Here is a tiny trained network, its code and every weight. The questions are about switching its units off for an input and a class, where a switched-off unit gives its printed mean instead of its output.

import numpy as np


def w(rows, s, z=0):
    codes = np.array(rows[::2]) - 128.0
    scale = np.full(codes.shape[1], s)
    scale[-1] = z or s
    return codes * scale


def norm(h):
    return h / np.sqrt((h * h).mean(-1, keepdims=True) + 1e-5)


def f(y):
    return y / 2 * (1 + np.tanh(0.7978845608 * (y + 0.044715 * y**3)))


def log_softmax(a):
    a = a - a.max(-1, keepdims=True)
    return a - np.log(np.exp(a).sum(-1, keepdims=True))


def net(x, mask):
    res = np.array(x, float).reshape(1, 7) / 4 @ E
    u = 0
    for l in range(2):
        y = f(norm(res) @ A[l][:, :-1].T + A[l][:, -1])
        res = res + np.where(mask[u : u + 14], y, B[l][:, -1]) @ B[l][:, :-1]
        u += 14
    return log_softmax(norm(res)[-1] @ U[:, :-1].T + U[:, -1])


A, B = {}, {}
E = w([
[249,190,215],'x0',
[59,139,198],'x1',
[128,59,101],'x2',
[169,2,241],'x3',
[187,79,132],'x4',
[200,139,138],'x5',
[68,121,154],'x6',
],0.0075)
A[0] = w([
[187,213,58,142],'0.n0',
[22,31,176,241],'0.n1',
[206,96,152,126],'0.n2',
[6,119,169,1],'0.n3',
[131,131,52,118],'0.n4',
[117,133,150,39],'0.n5',
[140,85,73,232],'0.n6',
[59,253,83,113],'0.n7',
[101,113,146,37],'0.n8',
[238,104,232,99],'0.n9',
[86,52,107,76],'0.n10',
[49,25,115,98],'0.n11',
[110,15,41,236],'0.n12',
[135,106,54,153],'0.n13',
],0.013,0.0023)
B[0] = w([
[136,119,31,226],'0.n0',
[63,91,243,244],'0.n1',
[194,68,137,182],'0.n2',
[128,170,242,192],'0.n3',
[92,122,78,168],'0.n4',
[155,140,172,120],'0.n5',
[96,83,98,173],'0.n6',
[151,254,93,255],'0.n7',
[123,124,159,125],'0.n8',
[243,74,146,237],'0.n9',
[76,84,124,168],'0.n10',
[32,97,133,207],'0.n11',
[70,48,68,228],'0.n12',
[88,95,84,169],'0.n13',
],0.031,0.0074)
A[1] = w([
[103,141,158,88],'1.n0',
[139,130,134,101],'1.n1',
[106,144,156,30],'1.n2',
[120,154,151,136],'1.n3',
[160,129,132,59],'1.n4',
[120,137,117,94],'1.n5',
[163,149,141,153],'1.n6',
[126,251,123,35],'1.n7',
[100,176,74,254],'1.n8',
[120,152,152,138],'1.n9',
[79,159,163,111],'1.n10',
[96,144,154,32],'1.n11',
[193,160,154,195],'1.n12',
[180,147,150,132],'1.n13',
],0.019,0.0019)
B[1] = w([
[96,161,178,148],'1.n0',
[142,125,122,126],'1.n1',
[118,142,177,137],'1.n2',
[162,146,158,140],'1.n3',
[158,87,104,139],'1.n4',
[122,134,117,130],'1.n5',
[180,114,104,157],'1.n6',
[247,236,129,253],'1.n7',
[93,250,81,250],'1.n8',
[157,147,159,140],'1.n9',
[97,190,203,183],'1.n10',
[85,162,181,145],'1.n11',
[237,115,83,206],'1.n12',
[209,116,90,175],'1.n13',
],0.023,0.0061)
U = w([
[254,37,152,107],'0',
[41,32,156,78],'1',
[86,134,31,31],'2',
[112,114,230,253],'3',
[194,124,63,162],'4',
[162,238,128,95],'5',
],0.017,0.0049)

Each question gives the input, the list of numbers given to net, and the class t.
The units are the neurons (one row each of A and B). Each row of codes is followed by its name. A weight is (code - 128) times the scale printed after its matrix; where a second scale follows, it is the last column's (A, B and U).
mask holds one flag per neuron, layer by layer. A switched-off neuron (its flag False) gives its mean, the last column of its row in B, instead of its output. The means were averaged over made-up inputs and are rounded, as every weight is.
A unit's drop is (log p(t) with every unit on - log p(t) with that unit switched off) / (log p(t) with every unit on - log p(t) with every unit switched off).
The circuit of an input: a set's keep is (log p(t) with only the set's units on - log p(t) with every unit switched off) / (log p(t) with every unit on - log p(t) with every unit switched off). Starting from the 12 units with the biggest drops (on a tie, the unit counted first), units are removed one at a time, each time the one whose removal leaves the highest keep (on an exact tie, the one counted first), for as long as the keep stays at least 0.8.
circuit, biggest first: the units of the circuit, biggest drop first
top k neurons: the k neurons with the biggest drops, biggest first
top k neurons in layer l: the k neurons of layer l with the biggest drops, biggest first
drop when u is switched off: that unit's drop, to one decimal
input [-8,5,6,-1,-7,-8,1], class 3: circuit, biggest first : [0.n3]
input [-6,7,8,8,-6,5,7], class 3: top 2 neurons : [0.n3 0.n1]
input [7,-2,-1,-1,-5,2,6], class 4: top 3 neurons : [0.n1 0.n3 0.n0]
input [-3,-6,1,-1,4,-8,6], class 3: top 2 neurons : [0.n1 0.n0]
input [-1,-4,5,-2,1,6,6], class 1: top 2 neurons in layer 0 : [0.n7 0.n12]
input [-6,-3,1,-8,-3,-8,2], class 5: top 2 neurons in layer 1 : [1.n7 1.n8]
input [7,-7,8,0,-4,-4,-4], class 0: top 3 neurons in layer 0 : [0.n7 0.n9 0.n2]
input [-8,0,-3,7,-1,-8,6], class 3: top 2 neurons in layer 0 : [0.n3 0.n1]
input [1,3,-2,3,5,1,8], class 3: top 2 neurons : [0.n1 0.n0]
input [-4,-6,-8,-1,-3,5,-3], class 2: drop when 0.n4 is switched off : 0.2
input [4,-4,7,0,-1,-8,-2], class 2: drop when 0.n2 is switched off : -0.1
input [-1,-7,-3,1,3,6,-5], class 0: drop when 0.n3 is switched off : -0.1
